Questions about the row below.
1) Which number is the fourth entry?
2) Which number is the second entry?
3) Which number is the entry just right of -1.34?
4) Which number is the 1st entry from the left?
5) Which number is the third entry from the right?
6) Which number is the entry just right of the centre entry?
[ 3.07 -1.34  1.60  0.48  0.31  3.72 -3.00 -4.82  0.97]
1) 0.48
2) -1.34
3) 1.60
4) 3.07
5) -3.00
6) 3.72

Questions about the row below.
1) Which number is the entry just right of 2?
2) Which number is the entry just right of 7?
3) Which number is the first entry from the left?
7	5	2	3
1) 3
2) 5
3) 7

Read these off the grid that follows. Rows and columns are numbered from 0.
1) Read off the entry at row 1, column 0.
2) Read off the entry directly below the smallest entry.
3) Read off the bottom-right entry.
4) Read off the entry directly above -0.425.
5) Read off the bottom entry of the column that holds the smallest entry.
6) Read off the entry at row 2, column 0.
7) Read off the entry just left of -0.425.
8) Read off the entry just right of the largest entry.
[[-0.043 -0.705 -1.271 -1.110 -1.100 -1.548 -0.868 -0.921 -1.156]
 [-0.128 -0.608 -1.311 -0.543 -0.476 -1.022 -0.567 -1.082 -1.103]
 [-0.134 -0.838 -1.458 -1.489 -0.589 -0.413 -1.352 -0.522 -0.397]
 [-1.222 -1.220 -0.340 -0.488 -1.122 -1.426 -1.324  0.396 -0.688]
 [-0.916 -0.953 -1.045 -1.174 -1.131 -1.376  0.056 -1.223 -0.740]
 [ 0.022 -0.455  0.381 -0.258 -1.043 -0.512 -0.478 -0.263 -0.575]
 [-0.438 -0.655 -0.718  0.299 -0.401 -1.408 -0.021  0.199 -0.585]
 [-0.949 -0.794 -0.489 -0.969 -1.395 -0.488 -0.329 -0.670 -0.629]
 [ 0.156 -1.133 -1.654 -1.282 -1.190 -1.513 -0.643 -0.495 -0.257]
 [-0.626 -0.640 -1.170  0.276 -1.587 -1.569 -0.888 -0.825 -0.731]
 [-1.851 -1.052 -1.867 -0.096 -0.572 -0.655 -0.413 -1.372 -0.675]
 [-2.368 -0.544  0.380 -0.552 -0.915  0.198 -0.251 -0.493 -1.127]
 [-0.789 -1.156 -1.263 -0.458 -0.277 -0.598 -1.453 -0.517 -0.682]
 [ 1.830 -0.998 -0.958 -0.409 -0.711  1.128 -1.497 -0.935 -0.856]
 [ 0.113 -0.492  0.285 -0.757 -0.658 -0.723 -1.478  0.230 -0.425]]
1) -0.128
2) -0.789
3) -0.425
4) -0.856
5) 0.113
6) -0.134
7) 0.230
8) -0.998

grid =
[[-0.69 -1.78  3.98 -0.01 -0.21  1.05 -0.69 -3.37 -0.17  4.48 -4.88 -2.07
  -2.44]
 [-1.49 -1.95 -3.67 -3.04  2.39  0.65 -3.09 -4.03  2.31  4.11  4.33 -1.78
   4.47]
 [ 3.17 -0.14 -2.78 -3.85 -1.43 -1.75  4.69 -4.37  3.73 -5.03 -4.73  0.60
  -2.36]
 [-0.29 -4.57 -0.86 -0.22  3.37 -3.93 -3.21 -3.56 -0.60 -1.79  0.96  2.99
   0.05]]
The maximum is 4.69
The entry just right of -3.37 -> -0.17
Which number is the entry just left of -4.03?
A: -3.09
The 5th entry in reading order: -0.21
Which number is the entry just left of 0.05?
A: 2.99
Which number is the entry just left of 4.69?
A: -1.75
The entry just right of -3.67 -> -3.04
The entry just left of the smallest entry -> 3.73
Which number is the entry just right of -4.57?
A: -0.86
Which number is the entry just left of -3.67?
A: -1.95
The entry just left of -0.14: 3.17
The entry just left of 2.31: -4.03
Which number is the second smallest entry?
A: -4.88
Which number is the entry just right of the largest entry?
A: -4.37
The entry just left of -3.21 -> -3.93

[-0.89, 0.76, -2.02, 1.95, 0.87, -1.63, 0.52]
What is the largest entry?
A: 1.95
The entry just left of 0.76 is -0.89
What is the entry just left of -2.02?
A: 0.76
What is the entry just right of the centre entry?
A: 0.87

W =
[[-0.10 -1.35  1.83  3.70 -3.42]
 [ 0.52 -1.48  3.28  5.19 -5.72]]
Counting starts at 0.
Report the entry in the top-left corner.
Answer: -0.10
Report the top entry of the column that holds the smallest entry.
Answer: -3.42
Report the bottom entry of the column that holds the largest entry.
Answer: 5.19
The entry in row 0 and column 2 -> 1.83
Report the entry just left of 1.83.
Answer: -1.35
Report the entry just left of -3.42.
Answer: 3.70
The entry at row 1, column 0 is 0.52
The entry directly below -1.35: -1.48

Read these off the array that follows. Counting starts at 0.
1) Report the bottom-left entry.
2) Report the entry in row 0 and column 1.
3) Report the entry at row 0, column 2.
4) Report the entry in row 2 and column 0.
5) Report the entry in the bottom-right corner.
6) Report the entry in the top-left corner.
7) Report the entry just right of -24.
8) Report the maximum.
[[-23  15  28  -6   8  24  16 -19  12]
 [  5 -12 -11  -1  15 -17 -11  14   6]
 [  1  -8  -6 -10  17 -14 -31  16  14]
 [ 18 -18 -36  10  27 -28 -30  33 -32]
 [ 14  -7  -8 -24 -33 -22 -14 -19  16]
 [  6 -20 -35  32   4 -12 -27  -4 -17]
 [-17  -1 -21 -11   1  31  42  -7  -1]
 [ -4 -10   3   1 -21   0 -14 -11  37]
 [-27  30  27 -16   5  14  21 -22 -37]
 [ -9  21  34 -29  -5   3  11   8 -34]
 [-19  24  41 -31 -26  17   9 -14  -3]
 [-21   4 -14 -15  23  26  30  28  -2]
 [ -3   0   0 -10 -25  10  13 -18  27]
 [ 28 -23 -38  23  25 -26 -37  22 -14]]
1) 28
2) 15
3) 28
4) 1
5) -14
6) -23
7) -33
8) 42
